Here is a tiny trained network, its code and every weight. The questions are about switching its units off for an input and a class, where a switched-off unit gives its printed mean instead of its output.

import numpy as np


def w(rows, s, z=0):
    codes = np.array(rows[::2]) - 128.0
    scale = np.full(codes.shape[1], s)
    scale[-1] = z or s
    return codes * scale


def f(y):
    return np.maximum(y, 0)


def log_softmax(a):
    a = a - a.max(-1, keepdims=True)
    return a - np.log(np.exp(a).sum(-1, keepdims=True))


def net(x, mask):
    res = np.array(x, float).reshape(1, 6) / 4 @ E
    y = f(res @ A[0][:, :-1].T + A[0][:, -1])
    res = res + np.where(mask, y, B[0][:, -1]) @ B[0][:, :-1]
    return log_softmax(res[-1] @ U[:, :-1].T + U[:, -1])


A, B = {}, {}
E = w([
[98,73,23,37,158,143,175,193,136,159,77,226],'x0',
[119,44,223,145,109,108,67,175,47,95,7,148],'x1',
[95,179,203,103,147,243,113,59,197,171,20,164],'x2',
[243,92,113,130,198,188,243,29,70,44,88,137],'x3',
[123,44,134,62,23,239,125,145,184,47,177,100],'x4',
[111,161,87,225,167,203,23,146,121,52,167,253],'x5',
],0.0056)
A[0] = w([
[170,63,68,190,109,44,128,217,57,70,213,84,173],'n0',
[97,74,83,52,176,167,150,191,136,174,61,194,237],'n1',
[131,237,80,181,223,84,149,119,101,197,117,119,151],'n2',
[134,45,118,68,27,213,104,137,210,62,184,77,48],'n3',
[137,90,149,37,121,48,192,95,177,198,84,43,95],'n4',
[141,175,40,119,159,116,156,99,170,148,215,104,105],'n5',
[145,165,71,138,131,133,188,113,190,174,209,112,109],'n6',
[137,138,118,87,125,96,180,144,133,144,114,32,77],'n7',
[129,47,128,81,17,229,128,145,159,103,179,121,75],'n8',
[160,178,104,136,227,54,125,133,91,216,104,185,120],'n9',
[102,70,48,61,150,120,167,161,136,179,95,188,167],'n10',
[131,107,249,157,110,90,93,109,89,98,166,111,226],'n11',
[160,111,131,50,96,116,178,149,113,203,105,36,45],'n12',
[88,107,151,82,78,133,82,201,87,133,121,121,117],'n13',
[124,88,65,48,161,116,145,181,111,145,122,190,214],'n14',
[117,183,91,109,141,172,140,39,202,185,161,128,120],'n15',
[123,135,164,34,96,92,173,111,129,182,97,55,63],'n16',
[191,136,114,129,199,163,182,55,89,53,124,137,48],'n17',
[126,72,130,96,74,201,144,121,139,47,183,154,101],'n18',
[212,115,133,134,161,160,172,65,94,89,119,107,39],'n19',
[131,89,213,67,103,98,178,85,151,200,105,89,128],'n20',
[160,176,86,111,140,116,144,101,191,135,218,107,113],'n21',
[39,174,140,135,53,97,79,196,192,191,150,95,12],'n22',
[120,133,151,78,155,84,197,147,123,168,114,83,144],'n23',
[106,144,122,203,195,172,70,131,158,69,188,253,98],'n24',
[221,101,148,136,146,159,195,49,56,43,86,124,57],'n25',
[152,88,89,119,125,27,130,179,60,49,227,72,111],'n26',
[155,31,132,90,61,192,133,153,190,60,159,108,68],'n27',
[150,210,228,118,147,194,102,60,198,163,76,152,191],'n28',
[110,67,139,112,109,106,209,98,144,170,109,50,74],'n29',
[153,200,213,204,112,143,119,89,108,111,200,48,179],'n30',
[160,134,96,133,98,77,136,180,113,117,201,120,107],'n31',
[124,132,197,154,179,69,79,131,33,136,72,116,249],'n32',
[108,166,155,119,115,234,120,68,195,180,39,127,155],'n33',
[77,163,207,92,125,170,68,102,196,193,87,138,123],'n34',
[51,165,166,122,95,114,70,185,175,192,139,120,61],'n35',
[146,200,49,114,119,159,156,107,175,146,226,116,104],'n36',
[121,179,102,137,128,167,75,135,127,73,160,236,131],'n37',
[65,170,144,103,93,99,50,197,163,199,219,114,33],'n38',
[125,22,168,154,83,96,96,195,49,105,28,142,241],'n39',
[160,195,218,192,82,106,57,22,120,91,172,39,196],'n40',
[222,122,107,124,175,161,192,56,109,64,132,142,46],'n41',
[202,75,103,102,191,182,197,53,79,91,114,103,49],'n42',
],0.0051,0.0013)
B[0] = w([
[20,40,72,173,106,220,225,108,146,196,99,53,255],'n0',
[164,144,45,122,27,157,132,39,159,100,190,203,221],'n1',
[104,103,215,90,182,130,128,70,81,195,184,148,226],'n2',
[79,182,213,52,192,88,111,59,77,214,195,111,227],'n3',
[84,145,127,191,126,129,51,145,89,41,194,149,217],'n4',
[174,57,201,124,129,199,129,171,192,128,130,202,213],'n5',
[194,59,177,125,122,162,114,184,164,123,114,207,206],'n6',
[100,103,141,171,141,133,96,148,98,72,160,154,180],'n7',
[72,141,179,71,179,105,115,52,73,215,188,92,216],'n8',
[108,149,208,68,164,74,114,15,78,233,221,107,215],'n9',
[159,180,48,112,52,93,121,31,135,96,158,169,206],'n10',
[160,107,104,99,75,139,130,89,212,133,111,188,209],'n11',
[97,156,135,182,125,124,46,168,36,40,179,133,193],'n12',
[164,107,145,53,141,96,114,130,179,138,115,153,188],'n13',
[176,164,95,103,28,120,138,24,161,116,171,175,207],'n14',
[191,3,175,142,136,195,151,211,167,116,91,187,207],'n15',
[88,179,125,215,136,172,51,158,79,14,154,151,195],'n16',
[66,145,69,74,168,65,80,183,151,122,64,91,218],'n17',
[74,170,188,79,172,64,99,81,68,151,159,99,202],'n18',
[95,137,68,56,163,60,54,157,154,129,42,89,202],'n19',
[80,116,133,229,88,157,77,154,76,43,191,163,200],'n20',
[198,57,181,114,130,150,133,164,176,126,128,185,204],'n21',
[100,153,85,59,157,59,61,191,182,124,27,110,223],'n22',
[107,140,144,190,124,148,93,127,78,103,169,146,184],'n23',
[55,170,143,217,150,141,15,160,28,22,169,103,245],'n24',
[111,124,90,43,151,97,90,194,163,125,51,105,234],'n25',
[47,42,61,201,113,190,214,123,115,161,102,63,237],'n26',
[102,139,197,84,193,85,128,65,64,197,143,122,207],'n27',
[48,34,45,180,85,206,205,112,120,144,128,70,235],'n28',
[80,146,130,172,136,132,55,182,107,62,175,150,186],'n29',
[161,153,77,71,53,130,112,21,195,116,133,167,233],'n30',
[102,40,79,144,149,185,197,143,159,149,86,121,191],'n31',
[163,68,177,100,134,161,152,84,157,177,177,198,222],'n32',
[30,64,84,176,131,186,189,112,84,176,119,57,223],'n33',
[65,70,86,144,121,165,161,148,143,160,42,101,205],'n34',
[92,136,72,84,167,99,88,205,152,170,56,98,209],'n35',
[172,67,233,123,142,178,121,176,155,106,123,215,221],'n36',
[90,166,124,192,147,153,48,138,55,50,175,109,218],'n37',
[90,145,93,41,161,60,94,187,177,118,59,107,229],'n38',
[242,31,238,115,129,200,167,161,209,120,144,228,245],'n39',
[175,166,42,84,35,94,112,27,149,110,138,194,253],'n40',
[112,117,112,61,195,62,84,188,182,125,60,113,219],'n41',
[116,109,98,60,164,71,56,172,146,123,51,117,220],'n42',
],0.0041,0.0059)
U = w([
[107,146,79,59,200,35,86,224,171,124,37,69,24],'0',
[94,169,155,240,152,156,70,167,34,6,207,113,79],'1',
[111,145,245,91,210,90,148,41,60,249,202,95,153],'2',
[80,61,62,198,115,218,244,125,132,166,106,58,251],'3',
[227,54,254,123,130,199,159,185,200,107,136,191,120],'4',
[169,167,49,110,32,111,143,21,166,98,170,144,156],'5',
[200,205,156,163,116,132,222,169,122,121,133,59,93],'6',
],0.0064,0.0013)

Each question gives the input, the list of numbers given to net, and the class t.
The units are the neurons (one row each of A and B). Each row of codes is followed by its name. A weight is (code - 128) times the scale printed after its matrix; where a second scale follows, it is the last column's (A, B and U).
mask holds one flag per neuron, in row order. A switched-off neuron (its flag False) gives its mean, the last column of its row in B, instead of its output. The means were averaged over made-up inputs and are rounded, as every weight is.
A unit's drop is (log p(t) with every unit on - log p(t) with that unit switched off) / (log p(t) with every unit on - log p(t) with every unit switched off).
The circuit of an input: a set's keep is (log p(t) with only the set's units on - log p(t) with every unit switched off) / (log p(t) with every unit on - log p(t) with every unit switched off). Starting from the 12 units with the biggest drops (on a tie, the unit counted first), units are removed one at a time, each time the one whose removal leaves the highest keep (on an exact tie, the one counted first), for as long as the keep stays at least 0.8.
circuit, biggest first: the units of the circuit, biggest drop first
most important unit: the unit with the biggest drop
top k neurons: the k neurons with the biggest drops, biggest first
input [8,7,5,6,2,4], class 5: circuit, biggest first	[n1; n10]
input [6,-8,8,-3,-3,1], class 3: circuit, biggest first	[n33]
input [7,-7,-2,3,-3,6], class 4: circuit, biggest first	[n5; n36]
input [2,4,7,-5,-6,-3], class 3: circuit, biggest first	[n28; n33]
input [7,-8,-5,-1,1,6], class 4: circuit, biggest first	[n36; n5]
input [-7,1,1,-1,-3,-3], class 5: circuit, biggest first	[n40; n30]
input [-2,7,7,-5,-4,-3], class 3: circuit, biggest first	[n28; n34]
input [-4,6,-4,3,7,-5], class 2: circuit, biggest first	[n3; n27]
input [-1,4,-7,3,-2,-1], class 3: circuit, biggest first	[n0; n26]
input [4,-2,-8,0,3,-5], class 3: top 2 neurons	[n0; n26]
input [-2,1,5,-6,5,2], class 0: circuit, biggest first	[n22; n35]
input [7,2,-2,-4,6,5], class 5: circuit, biggest first	[n1; n14]
input [3,-8,-7,8,-4,2], class 0: top 2 neurons	[n17; n41]
input [5,-8,-8,-7,0,-6], class 3: circuit, biggest first	[n26]
input [8,1,0,-5,-8,-5], class 2: top 2 neurons	[n9; n2]
input [3,-4,-8,8,-5,-1], class 0: top 3 neurons	[n41; n42; n17]
input [4,-7,-8,-5,-4,1], class 3: top 4 neurons	[n0; n26; n31; n39]
input [-8,7,1,7,5,4], class 5: top 2 neurons	[n40; n30]
input [-1,8,8,-2,-7,4], class 3: top 2 neurons	[n28; n34]
input [-5,-8,7,6,-2,1], class 4: most important unit	n15
input [-7,8,-5,-7,1,-1], class 4: top 2 neurons	[n39; n32]
input [-3,-4,-8,-6,5,4], class 3: top 3 neurons	[n0; n26; n31]
input [3,-8,6,2,2,6], class 4: top 2 neurons	[n15; n36]
